Here is a tiny trained network, its code and every weight. The questions are about switching its units off for an input and a class, where a switched-off unit gives its printed mean instead of its output.

import numpy as np


def w(rows, s, z=0):
    codes = np.array(rows[::2]) - 128.0
    scale = np.full(codes.shape[1], s)
    scale[-1] = z or s
    return codes * scale


def f(y):
    return y / 2 * (1 + np.tanh(0.7978845608 * (y + 0.044715 * y**3)))


def log_softmax(a):
    a = a - a.max(-1, keepdims=True)
    return a - np.log(np.exp(a).sum(-1, keepdims=True))


def net(x, mask):
    res = np.array(x, float).reshape(1, 8) / 4 @ E
    y = f(res @ A[0][:, :-1].T + A[0][:, -1])
    res = res + np.where(mask, y, B[0][:, -1]) @ B[0][:, :-1]
    return log_softmax(res[-1] @ U[:, :-1].T + U[:, -1])


A, B = {}, {}
E = w([
[104,183,137,22,112,157,102,211],'x0',
[124,125,131,127,128,128,126,117],'x1',
[110,180,92,166,198,215,76,124],'x2',
[124,122,123,131,128,124,126,130],'x3',
[120,136,129,130,126,126,130,128],'x4',
[4,186,163,167,15,186,194,121],'x5',
[6,1,230,84,157,150,120,121],'x6',
[196,27,96,136,49,172,57,139],'x7',
],0.0073)
A[0] = w([
[158,53,66,150,43,224,66,157,124],'n1',
[125,145,202,2,131,199,94,170,119],'n2',
[104,148,97,158,224,253,38,147,158],'n3',
[78,78,225,76,177,148,69,114,44],'n4',
[166,104,68,81,220,138,137,144,58],'n5',
[152,92,161,61,28,8,154,194,254],'n6',
[102,174,143,97,44,234,201,66,29],'n7',
[93,201,154,135,227,113,220,130,75],'n8',
[162,88,135,241,145,112,169,30,111],'n9',
[179,95,157,96,205,48,96,132,53],'n10',
[79,62,194,148,155,142,125,176,17],'n11',
[162,205,52,33,83,142,150,212,114],'n12',
[74,126,114,180,53,168,191,129,4],'n13',
],0.0081,0.0068)
B[0] = w([
[131,171,198,110,206,84,43,132,201],'n1',
[135,94,125,124,234,146,201,126,200],'n2',
[48,101,140,103,31,125,149,38,238],'n3',
[254,184,75,236,97,121,108,78,191],'n4',
[159,91,104,132,62,135,143,217,164],'n5',
[54,169,116,126,122,143,117,70,254],'n6',
[154,96,66,130,78,144,102,203,177],'n7',
[127,170,210,116,154,84,52,195,216],'n8',
[98,100,176,118,196,185,195,131,205],'n9',
[105,116,85,57,17,191,113,226,175],'n10',
[254,203,152,177,90,125,156,136,158],'n11',
[161,97,129,173,195,149,175,85,211],'n12',
[169,123,92,111,98,190,113,243,158],'n13',
],0.0099,0.0084)
U = w([
[158,75,107,78,45,179,100,254,37],'0',
[249,160,117,212,111,75,140,107,120],'1',
[112,98,146,106,122,101,117,138,254],'2',
[117,102,154,91,120,113,120,125,219],'3',
[136,63,189,101,208,187,178,142,36],'4',
[139,142,234,51,143,36,32,171,50],'5',
[100,92,121,122,109,101,109,132,200],'6',
[86,116,141,53,41,98,126,64,98],'7',
],0.0087,0.0084)

Each question gives the input, the list of numbers given to net, and the class t.
The units are the neurons (one row each of A and B). Each row of codes is followed by its name. A weight is (code - 128) times the scale printed after its matrix; where a second scale follows, it is the last column's (A, B and U).
mask holds one flag per neuron, in row order. A switched-off neuron (its flag False) gives its mean, the last column of its row in B, instead of its output. The means were averaged over made-up inputs and are rounded, as every weight is.
A unit's drop is (log p(t) with every unit on - log p(t) with that unit switched off) / (log p(t) with every unit on - log p(t) with every unit switched off).
The circuit of an input: a set's keep is (log p(t) with only the set's units on - log p(t) with every unit switched off) / (log p(t) with every unit on - log p(t) with every unit switched off). Starting from the 12 units with the biggest drops (on a tie, the unit counted first), units are removed one at a time, each time the one whose removal leaves the highest keep (on an exact tie, the one counted first), for as long as the keep stays at least 0.8.
circuit, biggest first: the units of the circuit, biggest drop first
unit that matters most: the unit with the biggest drop
top k neurons: the k neurons with the biggest drops, biggest first
drop when u is switched off: that unit's drop, to one decimal
input [0,-3,5,4,0,-3,1,5], class 5: circuit, biggest first	[n1]
input [7,-6,2,-5,0,6,8,6], class 1: circuit, biggest first	[n4, n11]
input [-6,-2,0,4,7,8,5,-2], class 0: top 2 neurons	[n13, n7]
input [-8,4,2,1,6,7,-7,-2], class 4: top 3 neurons	[n9, n10, n4]
input [-4,-6,-7,-6,5,1,1,-3], class 7: top 3 neurons	[n6, n2, n12]
input [0,6,1,0,0,8,7,-2], class 0: circuit, biggest first	[n13, n7]
input [2,-3,6,-1,3,7,1,-1], class 0: top 3 neurons	[n7, n13, n6]
input [-3,1,6,-4,0,-8,5,-6], class 0: top 2 neurons	[n10, n5]
input [7,5,1,6,4,3,-4,4], class 4: circuit, biggest first	[n12, n2]
input [-2,-7,5,-4,-3,-8,-8,-6], class 0: circuit, biggest first	[n10, n5]
input [3,7,8,4,-6,2,-1,6], class 7: top 2 neurons	[n3, n8]
input [7,-2,-5,4,-5,0,-5,3], class 4: circuit, biggest first	[n12, n4]
input [2,0,-2,0,4,5,3,-6], class 5: top 2 neurons	[n8, n3]
input [8,3,-5,-7,-3,0,-6,-7], class 4: top 3 neurons	[n12, n4, n2]
input [8,-7,-5,3,-5,-2,5,-6], class 4: unit that matters most	n2
input [5,-7,7,-2,1,1,-3,-8], class 5: top 4 neurons	[n8, n9, n6, n4]
input [-3,7,-3,4,4,-6,-7,8], class 5: top 2 neurons	[n1, n4]
input [-4,5,8,-2,-1,4,6,6], class 7: top 2 neurons	[n3, n8]
input [-7,-3,-1,-1,3,6,-3,7], class 4: top 2 neurons	[n9, n1]
input [-4,8,2,-8,7,-3,-5,-2], class 2: unit that matters most	n4
input [-7,6,-7,0,4,4,3,-7], class 4: top 2 neurons	[n9, n3]
input [-3,0,5,-3,1,-8,0,-5], class 0: top 2 neurons	[n10, n5]
input [-7,-2,8,-4,-3,3,-7,-2], class 7: drop when n9 is switched off	-0.1
input [1,4,-1,-7,-4,-4,7,4], class 1: drop when n4 is switched off	0.7
input [2,-3,-1,1,1,-4,-5,8], class 5: drop when n1 is switched off	1.2
input [0,-1,3,-4,-7,-8,-3,4], class 0: drop when n10 is switched off	0.3
input [2,4,-6,-6,-6,8,6,5], class 0: circuit, biggest first	[n13]
